Here is a tiny trained network, its code and every weight. The questions are about switching its units off for an input and a target symbol, where a switched-off unit gives its printed mean instead of its output.

import numpy as np


def w(rows, s, z=0):
    codes = np.array(rows[::2]) - 128.0
    scale = np.full(codes.shape[1], s)
    scale[-1] = z or s
    return codes * scale


def norm(h):
    return h / np.sqrt((h * h).mean(-1, keepdims=True) + 1e-5)


def f(y):
    return y / 2 * (1 + np.tanh(0.7978845608 * (y + 0.044715 * y**3)))


def softmax(a):
    e = np.exp(a - a.max(-1, keepdims=True))
    return e / e.sum(-1, keepdims=True)


def log_softmax(a):
    a = a - a.max(-1, keepdims=True)
    return a - np.log(np.exp(a).sum(-1, keepdims=True))


def net(x, mask):
    ids = ['ΘΞαβεζμτ'.index(c) for c in x.split()]
    T = len(ids)
    res = E[ids] + P[:T]
    u = 0
    for l in range(2):
        r = norm(res)
        for j in range(2):
            rows = slice(4 * j, 4 * j + 4)
            q, k, v = (r @ M[l][rows].T for M in (Q, K, V))
            z = softmax(np.where(np.tri(T) > 0, q @ k.T / 4**0.5, -1e9)) @ v
            o = O[l][rows]
            res = res + np.where(mask[u + j], z, o[:, -1]) @ o[:, :-1]
        u += 2
        y = f(norm(res) @ A[l][:, :-1].T + A[l][:, -1])
        res = res + np.where(mask[u : u + 12], y, B[l][:, -1]) @ B[l][:, :-1]
        u += 12
    return log_softmax(norm(res)[-1] @ U[:, :-1].T + U[:, -1])


Q, K, V, O, A, B = {}, {}, {}, {}, {}, {}
E = w([
[61,187,134,92,141,94],'Θ',
[190,209,202,163,187,177],'Ξ',
[180,95,68,123,119,119],'α',
[1,84,95,51,121,133],'β',
[84,100,216,159,113,166],'ε',
[14,116,135,118,49,22],'ζ',
[169,74,156,123,146,55],'μ',
[111,160,117,177,80,181],'τ',
],0.0083)
P = w([
[212,126,165,2,28,151],'0',
[197,108,133,85,51,110],'1',
[180,97,124,110,75,113],'2',
[160,96,115,125,96,120],'3',
[141,95,111,116,112,127],'4',
[137,111,100,120,127,129],'5',
[127,114,98,127,148,130],'6',
[116,121,98,125,158,136],'7',
[106,120,92,122,178,145],'8',
[98,123,89,120,196,145],'9',
],0.0039)
Q[0] = w([
[253,161,119,162,159,147],'L0H1',
[101,131,121,122,121,117],'L0H1',
[85,183,139,96,177,63],'L0H1',
[73,181,50,108,81,102],'L0H1',
[193,38,128,136,76,117],'L0H2',
[40,54,169,42,78,188],'L0H2',
[173,53,124,254,160,189],'L0H2',
[113,63,75,58,157,104],'L0H2',
],0.006)
K[0] = w([
[193,157,79,106,121,97],'L0H1',
[109,120,125,135,127,136],'L0H1',
[106,104,142,205,151,67],'L0H1',
[57,105,14,156,128,157],'L0H1',
[171,88,151,51,97,76],'L0H2',
[21,66,183,121,109,165],'L0H2',
[162,95,144,58,2,179],'L0H2',
[129,40,70,76,180,85],'L0H2',
],0.0064)
V[0] = w([
[132,63,111,113,135,120],'L0H1',
[138,183,110,126,135,140],'L0H1',
[210,107,41,94,173,56],'L0H1',
[161,169,107,107,143,113],'L0H1',
[121,149,75,141,96,162],'L0H2',
[169,67,252,109,207,103],'L0H2',
[215,130,105,168,115,247],'L0H2',
[172,79,193,127,174,145],'L0H2',
],0.0043)
O[0] = w([
[119,162,119,150,146,176,125],'L0H1',
[105,85,121,130,86,113,120],'L0H1',
[20,135,175,134,86,253,114],'L0H1',
[106,110,149,117,103,153,128],'L0H1',
[123,78,103,86,122,163,117],'L0H2',
[130,210,172,230,141,57,102],'L0H2',
[86,27,106,131,183,165,2],'L0H2',
[116,135,145,196,149,102,76],'L0H2',
],0.0034,0.0051)
A[0] = w([
[79,168,139,71,117,108,76],'L0N1',
[38,63,108,128,59,86,37],'L0N2',
[68,111,241,155,46,207,25],'L0N3',
[84,84,115,100,116,188,57],'L0N4',
[163,171,31,198,87,89,136],'L0N5',
[124,165,231,227,186,85,5],'L0N6',
[255,212,116,156,115,188,83],'L0N7',
[119,96,113,170,171,182,167],'L0N8',
[136,81,107,192,186,211,90],'L0N9',
[249,5,185,98,98,109,132],'L0N10',
[148,179,28,190,70,179,127],'L0N11',
[51,187,218,187,64,255,121],'L0N12',
],0.0069,0.0015)
B[0] = w([
[112,137,49,89,64,136,253],'L0N1',
[76,94,228,62,72,99,199],'L0N2',
[191,147,120,40,202,35,142],'L0N3',
[76,105,122,90,188,165,127],'L0N4',
[162,159,114,109,138,79,160],'L0N5',
[14,1,49,94,124,189,167],'L0N6',
[205,136,222,146,158,117,149],'L0N7',
[80,86,129,143,100,146,115],'L0N8',
[60,75,131,161,94,160,131],'L0N9',
[172,153,102,165,180,3,190],'L0N10',
[100,54,66,118,165,35,149],'L0N11',
[209,163,145,151,119,38,159],'L0N12',
],0.0096,0.0044)
Q[1] = w([
[133,143,165,179,159,110],'L1H1',
[117,173,119,137,161,149],'L1H1',
[81,195,113,67,93,139],'L1H1',
[137,101,104,163,177,131],'L1H1',
[129,117,183,223,167,124],'L1H2',
[117,101,188,95,181,96],'L1H2',
[46,199,39,180,75,106],'L1H2',
[146,153,117,129,117,6],'L1H2',
],0.015)
K[1] = w([
[156,160,113,129,144,72],'L1H1',
[170,135,94,155,135,147],'L1H1',
[167,146,178,175,134,254],'L1H1',
[60,101,81,104,135,94],'L1H1',
[193,147,171,221,164,152],'L1H2',
[158,108,135,77,171,64],'L1H2',
[10,154,54,220,70,118],'L1H2',
[139,188,76,137,81,14],'L1H2',
],0.013)
V[1] = w([
[145,97,155,189,128,147],'L1H1',
[162,148,179,146,147,150],'L1H1',
[201,105,173,255,148,160],'L1H1',
[125,92,79,149,100,114],'L1H1',
[129,163,121,125,159,125],'L1H2',
[250,218,181,83,125,96],'L1H2',
[87,70,132,122,91,167],'L1H2',
[65,83,114,162,124,121],'L1H2',
],0.0059)
O[1] = w([
[133,132,121,92,117,135,65],'L1H1',
[141,97,88,55,140,109,89],'L1H1',
[136,98,78,2,125,130,1],'L1H1',
[119,156,150,162,114,152,137],'L1H1',
[135,107,126,135,96,138,130],'L1H2',
[99,34,90,200,129,134,192],'L1H2',
[130,143,145,96,170,102,105],'L1H2',
[142,175,136,109,121,140,104],'L1H2',
],0.0068,0.0058)
A[1] = w([
[64,102,84,109,130,190,37],'L1N1',
[156,196,84,179,100,170,58],'L1N2',
[172,107,128,129,129,101,172],'L1N3',
[123,128,98,119,162,142,222],'L1N4',
[116,160,111,124,147,110,125],'L1N5',
[161,125,74,42,103,137,11],'L1N6',
[127,138,123,120,108,157,54],'L1N7',
[183,162,169,128,161,116,129],'L1N8',
[70,129,106,74,125,198,4],'L1N9',
[135,107,138,120,125,165,104],'L1N10',
[127,105,145,100,143,113,82],'L1N11',
[254,168,166,116,159,90,125],'L1N12',
],0.019,0.0021)
B[1] = w([
[108,178,166,105,75,112,153],'L1N1',
[181,130,35,168,76,162,254],'L1N2',
[143,107,151,134,181,152,183],'L1N3',
[149,93,151,143,100,126,134],'L1N4',
[128,89,130,143,115,138,152],'L1N5',
[149,49,113,12,103,84,185],'L1N6',
[133,114,120,156,128,103,136],'L1N7',
[166,154,91,102,146,76,140],'L1N8',
[137,138,84,133,213,188,170],'L1N9',
[105,113,96,140,144,57,115],'L1N10',
[146,151,129,168,139,133,143],'L1N11',
[205,254,154,114,117,27,195],'L1N12',
],0.022,0.0077)
U = w([
[142,81,101,2,130,126,154],'Θ',
[138,133,136,122,140,142,3],'Ξ',
[122,33,147,184,208,128,155],'α',
[171,141,46,177,71,170,164],'β',
[212,199,156,132,182,57,154],'ε',
[76,207,137,110,201,217,155],'ζ',
[141,135,142,127,138,146,6],'μ',
[60,134,206,135,52,101,151],'τ',
],0.0087,0.0038)

Each question gives the input, a string of symbols that net reads in full, and the target symbol t.
The units are the heads (4 rows each of Q, K, V and O) and the neurons (one row each of A and B). Each row of codes is followed by its name. A weight is (code - 128) times the scale printed after its matrix; where a second scale follows, it is the last column's (O, A, B and U).
mask holds one flag per unit, layer by layer, with each layer's heads first. A switched-off unit (its flag False) gives its mean, the last column of its rows in O or B, instead of its output. The means were averaged over made-up inputs and are rounded, as every weight is.
A unit's drop is (log p(t) with every unit on - log p(t) with that unit switched off) / (log p(t) with every unit on - log p(t) with every unit switched off).
The circuit of an input: a set's keep is (log p(t) with only the set's units on - log p(t) with every unit switched off) / (log p(t) with every unit on - log p(t) with every unit switched off). Starting from the 12 units with the biggest drops (on a tie, the unit counted first), units are removed one at a time, each time the one whose removal leaves the highest keep (on an exact tie, the one counted first), for as long as the keep stays at least 0.8.
units of the circuit, in order: the units of the circuit, biggest drop first
k most important neurons: the k neurons with the biggest drops, biggest first
top k neurons in layer l: the k neurons of layer l with the biggest drops, biggest first
heads that matter: for each layer, one digit per head in row order, 1 if its drop is at least 0.15 and else 0, layers parted by /
input Θ μ Θ τ ε, target ε: heads that matter => 00 / 00
input ε Θ ε, target α: 3 most important neurons => (L0N10; L0N6; L0N3)
input μ Θ β Ξ τ Ξ Ξ, target τ: units of the circuit, in order => (L0N6; L1N1)
input Θ Θ μ Θ Θ τ μ Θ μ, target τ: 4 most important neurons => (L0N6; L0N10; L1N1; L1N2)
input ζ Θ Θ ε μ Θ β ζ ε, target α: top 2 neurons in layer 0 => (L0N6; L0N12)
input ζ Θ Θ τ Θ τ ζ Θ ζ, target τ: most important neuron => (L0N2)
input μ μ μ, target τ: top 2 neurons in layer 1 => (L1N2; L1N1)
input τ ζ ε β Θ Θ τ α Θ τ, target τ: 4 most important neurons => (L0N11; L0N9; L0N4; L0N10)
input Θ ζ Θ ζ Θ ζ μ ε μ, target α: heads that matter => 01 / 00
input Θ μ ζ Θ β Θ β μ β, target ζ: heads that matter => 00 / 00
input Θ Θ Θ Ξ Θ α μ β Θ, target Θ: heads that matter => 00 / 10
input Ξ Θ Θ Θ Ξ, target α: heads that matter => 01 / 00
input Θ μ μ, target α: heads that matter => 11 / 00
input α Θ ζ ζ ζ μ ζ α α α, target ζ: 2 most important neurons => (L0N9; L1N9)
input α Θ α, target α: 3 most important neurons => (L0N10; L1N12; L1N2)
input Θ ζ α Θ Θ ζ Θ ε, target ε: 3 most important neurons => (L0N3; L0N12; L1N12)
input Ξ Θ Θ α τ, target ε: 3 most important neurons => (L0N12; L0N3; L1N12)
input Ξ ζ Θ μ Θ ζ Θ μ ζ Ξ, target α: 3 most important neurons => (L0N6; L0N7; L0N12)
input Θ β Θ Θ ζ Ξ ε ζ α ζ, target Θ: most important neuron => (L0N7)
input ζ Θ μ ζ μ Θ Θ Θ Θ α, target ε: top 2 neurons in layer 0 => (L0N7; L0N6)
input τ ζ μ ε ζ Θ Θ τ, target α: 2 most important neurons => (L0N9; L1N12)
input ζ ζ Θ Θ β Θ τ, target ε: most important neuron => (L1N12)
input α τ β Θ α Θ Θ Θ α, target τ: top 2 neurons in layer 0 => (L0N11; L0N9)
input Θ α Ξ μ Θ τ ζ Θ α, target α: top 2 neurons in layer 1 => (L1N2; L1N12)
